Each row has a name. After each piece below comes the name of the row it's from, unless a question asks for something else. Each question is about the rows just above it.

Kuv: [120  90 114 141]
Terad: [136 145 157 102]
Kofog: [115  94 156 194]
fimak: [180 168 112 135]
pidir: [114 120  90 129]
luron: [159  95 126 130]
fige: [ 91 148 119 196]
sebe: [159 131 115 148]
Which row holds [114 120  90 129]? -> pidir
[ 90 120 114] is which row, read backwards? -> pidir

sebe: [ 72 126  56  96 124 186 134  75]
Kofog: [ 85 192  84 135 184  91 208 116]
fige: [ 96 174  62 154 208 151 119 155]
Among the named rows, does one hold [134 186 124  96  56] next to each other, in this order? -> no
Does one of the named rows hold [ 56  96 124 186 133] side by side, in this order? -> no
Which row holds this, read backwards? [174  96] -> fige

Terad: [110 114 162 159 206 125 167  82 110 124 135  96 171  62 127 117]
luron: [167 109  99 124  95 143 175  55  73  91 159 135 171 116 168  86]
Kofog: [110 114 162 159 206 125 167  82 110 124 135  96 171  62 127  93]
fige: [110 114 162 159 206 125 167  82 110 124 135  96 171  62 162 110]
which: [110 114 162 159 206 125 167  82 110 124 135  96 171  62 127  93] -> Kofog
[ 73  55 175 143] is which row, read backwards? -> luron
Among the named rows, does one hold [159 162 114 110] next to each other, in this order? -> no
Is [159 206 125] printed in one of the named rows, side by side and in this order? -> yes

Zapuf: [126 175 144 146 158 112 139 153 124 142 118 135 139]
pidir: [149 108 161 161 110 138 138 115 109 156  98 149 121]
fige: [132 166 128 138 124 175 180  55 114 153 138 129 120]
Terad: [157 112 110 137 173 105  79 154 183 127 107 140 158]
Does one of the named rows hold [161 161] side by side, in this order? -> yes
Does one of the named rows hold [ 98 149] side by side, in this order? -> yes
[110 112] is which row, read backwards? -> Terad
Which row holds this, read backwards? [175 124] -> fige
Which row holds [121 149  98 156 109 115 138 138 110 161 161] read backwards? -> pidir

fimak: [113 197  70 143 171]
Zapuf: [124 156  97 155 188]
zerid: [124 156  97 155 150]
sebe: [ 90 137 124 164 152]
Terad: [124 136 109 125 150]
Is [124 136 109 125 150] printed in one of the named rows, side by side and in this order? -> yes
Does one of the named rows hold [124 136] side by side, in this order? -> yes

Vuz: [ 64 188 127 122 174  83 190]
Zapuf: [144 208 186 119 113 175  53]
fimak: [109  93 150  62 188 127 122]
luron: [163 166 113 173 110 109 157]
Kuv: [113  96  90 162  91 120 149]
Which row holds this, read backwards? [175 113 119 186 208 144] -> Zapuf
Is [114 175] printed in one of the named rows, side by side and in this order? -> no
Which row holds [208 144] read backwards? -> Zapuf
[122 127 188  62] is which row, read backwards? -> fimak
Which row holds this, read backwards? [186 208] -> Zapuf
Which row holds [188  62 150  93 109] read backwards? -> fimak

